Here is a tiny trained network, its code and every weight. The questions are about switching its units off for an input and a class, where a switched-off unit gives its printed mean instead of its output.

import numpy as np


def w(rows, s, z=0):
    codes = np.array(rows[::2]) - 128.0
    scale = np.full(codes.shape[1], s)
    scale[-1] = z or s
    return codes * scale


def f(y):
    return np.maximum(y, 0)


def log_softmax(a):
    a = a - a.max(-1, keepdims=True)
    return a - np.log(np.exp(a).sum(-1, keepdims=True))


def net(x, mask):
    res = np.array(x, float).reshape(1, 4) / 4 @ E
    y = f(res @ A[0][:, :-1].T + A[0][:, -1])
    res = res + np.where(mask, y, B[0][:, -1]) @ B[0][:, :-1]
    return log_softmax(res[-1] @ U[:, :-1].T + U[:, -1])


A, B = {}, {}
E = w([
[87,201,36,67,51,80,57,181],'x0',
[44,146,127,163,130,27,177,62],'x1',
[156,170,127,195,123,160,9,32],'x2',
[28,30,112,181,77,181,95,139],'x3',
],0.012)
A[0] = w([
[85,74,153,151,101,166,117,137,110],'N0',
[58,80,117,180,89,133,98,157,90],'N1',
[115,139,99,155,119,104,165,97,253],'N2',
[80,117,130,153,112,102,152,91,212],'N3',
[126,94,155,125,153,137,208,155,131],'N4',
[99,86,129,134,133,127,114,137,72],'N5',
[159,188,166,170,123,139,90,93,169],'N6',
[63,76,94,124,96,200,150,107,84],'N7',
[148,113,139,97,125,210,93,164,101],'N8',
[150,126,120,107,138,167,117,171,233],'N9',
[128,124,127,182,100,148,33,33,74],'N10',
[131,115,133,84,139,95,165,182,151],'N11',
[75,96,106,150,93,155,123,161,194],'N12',
[163,84,149,82,113,172,103,164,50],'N13',
[100,131,107,79,111,118,156,174,108],'N14',
[136,84,112,137,102,144,125,126,244],'N15',
[154,68,228,194,187,171,182,91,93],'N16',
[183,252,172,69,221,85,152,141,105],'N17',
[90,179,59,82,37,81,61,195,102],'N18',
[110,114,147,89,132,122,161,157,87],'N19',
[65,143,146,128,98,69,169,90,30],'N20',
[159,174,155,107,120,207,113,175,36],'N21',
[93,53,100,95,125,114,177,182,107],'N22',
[86,150,142,166,142,69,143,92,33],'N23',
],0.017,0.015)
B[0] = w([
[161,185,71,72,163,81,182,137,182],'N0',
[152,241,62,94,143,85,195,114,190],'N1',
[127,54,224,129,201,195,165,192,208],'N2',
[105,94,182,133,148,186,145,199,202],'N3',
[62,142,116,133,188,134,29,69,205],'N4',
[98,192,94,104,153,116,166,143,145],'N5',
[91,94,78,94,220,165,77,92,206],'N6',
[133,224,57,70,145,96,218,118,182],'N7',
[117,150,163,213,144,184,184,169,187],'N8',
[119,78,186,143,154,177,141,225,201],'N9',
[50,124,76,161,237,168,41,63,217],'N10',
[87,105,87,104,200,167,69,110,190],'N11',
[114,163,107,36,171,124,170,156,202],'N12',
[126,212,164,218,107,197,204,162,165],'N13',
[50,138,111,150,170,128,52,86,171],'N14',
[123,79,182,68,179,150,132,183,198],'N15',
[38,241,222,125,48,9,94,98,253],'N16',
[180,205,53,35,176,105,219,154,248],'N17',
[47,206,230,131,54,37,87,92,232],'N18',
[60,194,82,151,165,134,84,105,160],'N19',
[114,252,141,236,83,219,195,187,169],'N20',
[101,239,122,198,107,151,177,136,165],'N21',
[99,130,106,174,210,191,50,48,195],'N22',
[98,241,112,239,105,169,208,171,164],'N23',
],0.012,0.027)
U = w([
[116,125,75,153,166,161,57,89,113],'0',
[147,144,67,73,137,99,183,138,63],'1',
[113,144,176,147,96,60,98,111,101],'2',
[130,132,142,213,123,190,170,168,65],'3',
[135,73,179,68,155,163,116,182,225],'4',
[226,23,144,38,42,136,6,139,4],'5',
[243,21,201,35,39,198,23,156,4],'6',
],0.026,0.021)

Each question gives the input, the list of numbers given to net, and the class t.
The units are the neurons (one row each of A and B). Each row of codes is followed by its name. A weight is (code - 128) times the scale printed after its matrix; where a second scale follows, it is the last column's (A, B and U).
mask holds one flag per neuron, in row order. A switched-off neuron (its flag False) gives its mean, the last column of its row in B, instead of its output. The means were averaged over made-up inputs and are rounded, as every weight is.
A unit's drop is (log p(t) with every unit on - log p(t) with that unit switched off) / (log p(t) with every unit on - log p(t) with every unit switched off).
most important unit: the unit with the biggest drop
k most important neurons: the k neurons with the biggest drops, biggest first
drop of u: that unit's drop, to one decimal
input [3,-5,4,2], class 3: most important unit => N8
input [5,7,-4,1], class 3: 2 most important neurons => (N20; N16)
input [0,-6,-3,-5], class 3: 2 most important neurons => (N9; N13)
input [-6,-7,4,6], class 3: 4 most important neurons => (N8; N17; N13; N18)
input [3,7,-8,7], class 0: 3 most important neurons => (N22; N14; N17)
input [6,3,-7,-2], class 0: 3 most important neurons => (N16; N11; N22)
input [3,3,-3,-2], class 4: 2 most important neurons => (N16; N10)
input [6,3,7,-8], class 1: 3 most important neurons => (N17; N22; N4)
input [-7,0,1,-8], class 1: 2 most important neurons => (N17; N18)
input [4,3,-7,6], class 0: 3 most important neurons => (N22; N17; N14)
input [-4,-2,-7,8], class 1: 4 most important neurons => (N7; N0; N12; N1)
input [-8,3,-4,8], class 1: 4 most important neurons => (N7; N0; N18; N1)
input [-7,-8,-8,8], class 0: 3 most important neurons => (N22; N4; N17)
input [-5,8,-1,-6], class 3: most important unit => N20
input [-2,-6,-5,-4], class 3: 3 most important neurons => (N13; N10; N9)
input [-8,-1,1,6], class 2: 2 most important neurons => (N16; N17)
input [-8,-6,6,7], class 2: 2 most important neurons => (N16; N17)
input [-6,-1,5,8], class 1: drop of N7 => 0.0
input [6,6,-8,3], class 0: drop of N22 => 1.1
input [5,-4,4,1], class 2: most important unit => N18
input [-6,-6,7,-8], class 1: drop of N17 => 2.9
input [-1,7,4,-6], class 3: drop of N23 => 0.6
